(in the rows, 128 means zero)
Each row of numbers belongs to one of the things below and depends on some of the facts about them. Some rows are named. Which thing is each other row?

Known rows:
[114 138 121 142 137 128 125 137 150 134 124 121 111 106 110 135 117 118
  76  63 115 101 118 128 122 109 125 132  95 143 121 131 120 130 105 114] -> grivigon
[148 124 122 135 118 131 185 134 123 175 127 118 138  81 124 130 156 148
 175  87 135 141  90 107 134 231 146 134 101 149 125 109 137 127 157 161] -> raku
[163 134 124 128 101 135 113 131 127 112 148 155 130 156 124 136 130 126
 153 153 137 148 160 149 149  79 130 130 133 119 150 144 145 108 172 113] -> bedro
[114 130 130 135 139 141 136 132 148 132 115 122 115 110 119 134 120 127
  83  95 122 118 108 122 104 105 123 125 111 142 115 131 132 133 109 128] -> geklas
[114 123 136 128 155 103 116 122 149 117 119 154 125 111 145 126 119 112
  75 139 124 115 126 132 115  76 122 130 139 133 134 137 120 118 102 116] -> notruk
[152 138 101 108 131 133 100 128 108  99 132 138 133 165 110 147 125 127
 157 181 155 150 158 138 133 114 135 119 137 115 145 160 149 111 188 117] -> flukik
[113 132 140 125 107 132 120 143 120 120 134 136 124 142 145 112 118 114
 103 165 112 129 141 133 125 113 118 136 150 111 131 126 118 116  86 108] -> vonidre
[119 120 129 129 160  96 132 126 155 128  97 139 114  89 132 135 127 119
  55 104 137 103 108 126 102  74 120 125 115 145 120 130 132 126 133 139] -> plema
[132 123 115 119 144 112 160 127 119 162  97  91 129  93 114 143 152 139
 176  97 162 137  99 110 137 249 142 130  91 142 119 111 132 145 167 163] -> madrer
[114 133 118 114 163 128 116 131 133 133  88 105 112 123 119 140 119 112
  75  93 135 118 113 121  95 128 124 122 115 145 117 142 133 128 128 135] -> liplor
[129 118 131 109 152  89  96 117  77 124 140  98 123 139 145 121 132 113
 154 148 134 122 143 124 113 198 128 130 158 122 139 118 113 129 129 139] -> trivetro
[ 96 133 127 140 144 152 133 141 134 135 119 113 110 132 134 126 123 129
  87 112 119  92 114 125 102 101 117 122 105 130  95 112 135 159 132 160] -> razibra
[120 130 139 128 131 143 155 129 146 136 105 115 114 114 121 133 116 127
  93  86 123 127 108 123 110  94 117 123 107 139 121 127 133 141 111 132] -> bizum
[158 134 118 136 109 140 103 129 127 109 154 160 135 155 120 135 133 130
 153 156 135 149 159 146 151  84 136 129 134 120 144 145 144 107 169 110] -> kebes
[126 129 139 125 116 115 117 122 125 110 122 139 136 149 129 119 119 128
 105 139 118 127 140 126 125 114 125 129 152 125 133 134 115 123 103 118] -> brada
[147 127 137 149 100 166 100 128 123 110 153 154 128 181 130 134 132 134
 170 181 135 151 161 150 142  94 131 129 133 123 125 129 150 129 166 131] -> lelu
[133 123 117 138 124 106 180 136 128 165 138 114 127  72 119 138 157 142
 158  97 147 132  95 113 138 227 141 134  89 140 127 102 131 136 146 146] -> luskur
[133 118 145 119 112 100 126 109 115 129 130  95 135 133 128 115 128 129
 166  98 121 128 145 130 157 159 125 130 144 117 141 112 101 135 110 120] -> koplil
[148 133 123 130  97 164 116 141 136 122 143 160 137 154 129 130 129 124
 163 175 131 156 157 152 163  82 130 133 134 109 140 143 146 107 152 103] -> tolok

How the things are related:
nidror κ zabur; brefluplo κ flebrokom; fuvakol κ flebrokom; nedrek κ stutos; nedrek κ pliklipi; plema κ totuk
plema κ grilum; tege κ dubro; ragrul κ gozil; ragrul κ raku; ragrul κ sastil; nogol κ grilum
liplor κ zubuskom; nenok κ madrer; nenok κ rifon; notruk κ riflobi; notruk κ totuk; notruk κ sikluk
vonidre κ mosus; bivel κ pliris; drodrek κ starunar; drodrek κ mastam; kliko κ zaris; giskin κ mosus
giskin κ lelu; bedro κ gruto; kebes κ fligil; losken κ madrer; fumi κ trofle; fumi κ skigrigen
fumi κ dubro; trola κ bizum; flukik κ starunar; flukik κ zazogror; trivetro κ plostal; trivetro κ razibra
grivigon κ koplil; grivigon κ pliklipi; plomus κ trofle; plomus κ lelu; plomus κ pufar; plomus κ razibra
togren κ gozil; gradruko δ g; flebrokom δ b; tikla δ b; flaklel δ g; nidror δ c
rifon δ b; brefluplo δ a; nufla δ b; pavem δ e; fuvakol δ g; nedrek δ a
skeste δ f; fligil δ g; koplen δ e; plema δ e; tege δ e; ragrul δ a
klegu δ e; tostoki δ c; zabur δ a; nogol δ d; totuk δ e; liplor δ f
nenok δ c; zaris δ f; trofle δ c; razibra δ c; difu δ g; pliris δ a
vonidre δ a; dubro δ c; mosus δ c; mastam δ f; kefli δ a; bivel δ a
stutos δ d; drodrek δ c; bedro δ b; riflobi δ a; divor δ b; plostal δ f
redro δ a; skosiflur δ f; koplil δ b; fumi δ b; madrer δ f; trola δ g
skigrigen δ e; drirel δ d; flukik δ f; trivetro δ f; zatrenu δ c; grivigon δ d
plomus δ f; starunar δ a; bizum δ b; kotrebrer δ a; togren δ d; tolok δ a
brome δ a; gradruko ξ j; flebrokom ξ m; pufar ξ m; tikla ξ i; flaklel ξ i
sastil ξ h; nidror ξ j; rifon ξ k; grilum ξ i; brefluplo ξ k; nufla ξ m
pavem ξ l; fuvakol ξ i; nedrek ξ l; skeste ξ i; fligil ξ i; koplen ξ k
luskur ξ k; plema ξ h; pliklipi ξ k; gozil ξ m; tege ξ i; ragrul ξ l
klegu ξ h; tostoki ξ l; zabur ξ l; nogol ξ l; zazogror ξ h; lelu ξ i
totuk ξ m; liplor ξ h; nenok ξ m; zaris ξ h; notruk ξ j; trofle ξ m
razibra ξ h; difu ξ h; pliris ξ i; vonidre ξ l; dubro ξ k; mosus ξ h
driplir ξ j; mastam ξ h; kefli ξ h; bivel ξ j; stutos ξ m; drodrek ξ m
kliko ξ h; giskin ξ i; bedro ξ i; riflobi ξ m; brada ξ l; geklas ξ h
divor ξ k; kebes ξ i; zubuskom ξ h; gruto ξ i; losken ξ m; plostal ξ h
redro ξ j; skosiflur ξ h; sikluk ξ h; koplil ξ m; fumi ξ j; madrer ξ k
trola ξ h; skigrigen ξ k; drirel ξ i; flukik ξ i; trivetro ξ m; zatrenu ξ h
grivigon ξ h; kligros ξ i; plomus ξ j; starunar ξ j; bizum ξ h; dunil ξ m
raku ξ k; kotrebrer ξ l; togren ξ l; tolok ξ i; brome ξ k

Which thing is each row?
No name comes twice in this set of rows, the named rows included.
[127 133 133 133 135 161 140 129 145 143 101 132 127 120 127 126 119 130
  96  81 110 126 101 118 102 105 126 123 124 152 117 136 138 127 117 140] -> sastil
[122 130 136 132 131  97 116 118 135 109 128 167 137 134 148 120 117 121
  98 159 122 121 137 131 131  97 128 133 147 126 138 136 109 121 104 116] -> nogol
[128 125 113 130 114 121 187 152 133 176 144 112 126  57 130 134 156 133
 156 108 141 133  95 119 146 220 138 142  88 128 127 102 133 125 131 129] -> brefluplo
[131 128 108 110 138  85 124 124  97 126 156 110 141 121 140 112 135 127
 135 131 119 101 137 124 139 150 128 126 153 106 136 118 104 126 134 133] -> nenok
[132 116 133 143 123 103 174 136 115 159 138  96 116  88 119 137 166 143
 164 103 153 126 102 112 125 225 136 131  91 139 115  89 137 148 164 170] -> skigrigen
[132 123 125 146 114 111 164 133 140 168 120  95 126  86 104 137 157 143
 175  65 143 123 104 118 160 227 140 136  76 139 117 100 122 147 144 145] -> pliklipi
[102 132 135 115 118 163 154 133 139 118 122 120 132 128 120 123 106 137
 112 156 117 142 117 123 122  88 115 120 136 107 124 139 126 140  78 103] -> starunar
[105 134 120 109 160 142 138 125 130 125  85  97 117 127 108 144 112 130
  97 119 141 130 107 112  95 127 123 114 111 133 114 147 136 145 122 137] -> mastam
[125 125 120 131 113 131 190 149 135 177 140 112 126  63 129 133 155 135
 167 110 142 134  94 119 151 221 136 141  86 126 126 101 133 132 129 133] -> brome
[135 135 131 113 106 137 125 143 122 131 126 148 142 140 152 107 118 113
  99 139  99 138 135 130 126 105 126 134 166 121 140 142 122  93  99 110] -> ragrul
[108 137 114 128 152 136 138 140 142 134 113 117 121 113 125 129 121 128
  72  94 122  90 110 121 110  87 120 121 107 130 109 128 132 141 134 146] -> zatrenu
[116 128 136 137 144 135  95 113 136 110 123 138 127 140 118 129 111 124
 101 114 117 129 124 122 107 125 131 125 139 144 126 143 120 127  84 110] -> gradruko
[121 126 113 139 128 115 173 143 112 166 140 102 124  86 132 130 162 145
 167 116 145 105 101 114 135 216 135 131  85 128 103  87 132 159 174 177] -> dubro

The same things again, as new rows of numbers:
Known rows:
[ 74 140 157 132 121  91  84 136 134  96 144 113 123 164 116 100  95 172
 160 102 172 102 141 178 173 106 145] -> kotrebrer
[ 93 139 137 165 130  86  78 150 147  95 135 115 117 141  78 101  97 172
 126 105 154  95 142 169  93 105 112] -> difu
[108 144 135 123 117 154 125 177 121  93 137 121 120 157  86 173 104 174
 112 137 162  96 122 153 125 103 114] -> totuk
[ 99 153 134 194 137  84  62 177 128 109 134 125 130 134  71 107  93 170
 116 101 128  92 122 162  93 107 109] -> lelu
[ 90 140 132 147 157  93  65 140 131 124 144 127 133 123  99 100  94 175
 133 104 131  94 120 156  93 102 150] -> grivigon
[ 85 142 146 127 116 104  93 139 120 115 175 115 156 183 139 100  93 190
 125 100 143 120 122 176 146 106 151] -> togren
[124 139 132 199 144  84  65 177 146  97 133 123 119 134  69 104  93 169
 112 102 132  92 137 161  91 105 109] -> flaklel
[ 90 136 134 223 119 112  87 140 159  98 137 115 142 137 154 103 105 193
 171 106 192 132 204 180  93 156 110] -> bivel
[101 149 173 123 122  91  97 157 116  97 135 113 119 136  74 139 109 169
 122 101 136 104 123 149  90 104 124] -> brome
[ 75 141 164 145 133  96 105 139 140  97 147 116 121 182 124 103 104 170
 160 107 190  94 142 172 183 102 131] -> pavem
[ 87 136 187 125 115 116  61 156 119  97 136 113 116 124  70 152  94 171
 116 102 146 124 123 175  88 108 128] -> rifon
[102 154 136 127 127 136 102 157 116 137 133 138 118 122  83 106 109 170
 129 100 131  94 121 154  87 105 117] -> stutos
[ 76 136 135 157 123  83  60 148 127 127 136 122 135 135  79 102  91 170
 119 102 139 101 137 170  89 111 118] -> zubuskom
[103 138 129 198 139  81  63 175 134  99 133 123 121 130  71 107  93 171
 111 103 135  95 135 160  91 107 109] -> pliris
[ 85 137 132 157 125  82  65 148 129 118 139 119 135 136  84 106  94 171
 114 104 136 107 131 161  87 110 126] -> geklas
[140 158 142 125 119 118  76 158 116 123 130 113 117 122  79 130 112 174
 115 113 130 104 123 149  91 107 113] -> losken
[122 141 135 221 130  90 109 140 174  96 137 115 130 158 137 105 105 221
 199 101 186 137 151 171  93 163 114] -> plomus
[ 98 139 148 167 115  86  67 144 116 121 136 113 159 151  88  98  92 167
 108 108 131 100 125 178  91 102 111] -> sastil
[ 85 142 137 214 115 145  69 137 161 117 136 117 162 148 165 101  93 193
 150 114 175 172 197 181  93 180 123] -> notruk

Rows to name:
No name comes twice in this set of rows, the named rows included.
[ 83 142 134 219 124 125  64 140 147 112 137 114 187 134 148  99 108 183
 162 127 195 139 202 180  89 189 111] -> nidror
[ 71 141 131 125 119 134  93 140 137 114 163 117 133 178 138 102  93 182
 136  98 153 135 126 168 160 112 186] -> nogol
[106 140 132 175 139 104  86 152 159  95 134 116 119 181 101 140  89 171
 115 120 160  94 138 154 101 106 134] -> plema
[167 149 133 130 125  98 117 151 123  96 138 113 122 141  73 117 115 176
 139 101 134  93 127 156  96 102 109] -> trivetro
[ 78 142 135 218 115 117  72 139 144 130 136 117 162 131 152 103  97 186
 163 102 183 146 201 188  90 184 109] -> driplir

The same things again, as new rows of numbers:
Named rows:
[110 144 117 146 136 174 121 144 114 100 148 129 145 141] -> skosiflur
[141 145 134 180 117 169 138 174  94  82 123 149 138 209] -> kliko
[113 121 118 125 155 156  95 137 135 118 155 136 154  85] -> zubuskom
[166 131 136 177 172 104 106 147 101 144 120  97 115 101] -> starunar
[139  75 132 137  97 143 121  76  81 133 154 142 110 149] -> drodrek
[134  95 146 169 126 130 134 121 109  96  92 164 169 115] -> plema
[132 127 129 154 146 140 133 138 119 117 134 118 129 123] -> brada
[103 164  76  66  76 136 150 110 121 140 166 149 135 112] -> madrer
[100 158 114 154 149 129 132 177 100  85 122 147 135 142] -> bizum
[191  88 148 132 167 128 101 133 183 152 128  77 122 100] -> bivel
[150 139 136 144 127 146 140 122 113 119 147 137  92 185] -> kebes
[132 189 176 125 115 107 122 171 157 159  77 112 106 169] -> fligil
[156 127 137 166 154 136 126 133 140 117 120 123 143 143] -> ragrul
[ 99 130 120 107 142 113 125 112 126 148 133 136 105 118] -> gozil
[137 169 170 117 128 148 114 186 191 136  79 115 161 146] -> difu
[ 97 145 113 139 155 136 117 151 112 106 126 144 152 106] -> sikluk
[124 133 137 190 187  99 158 101 150 112 126  95 126 126] -> notruk
[143  76 126 164 122 132 125 113  65 116 141 115 140 115] -> tostoki
[115  88 110 146 117 161 103 125  47 110 142 130 160 116] -> mosus

Which thing is each row?
No name comes twice in this set of rows, the named rows included.
[109  84 120 118 112 109 123  83  70 145 148 123 117 109] -> trofle
[144 182 177 162 166  90 127 159 200 150  68  67 125 140] -> gradruko
[130 174 177 144 125 134 154 191 190 102  61 142 159 186] -> trola
[146 147 165 141 103 180 113 157 162 126 104 114 162 163] -> grivigon

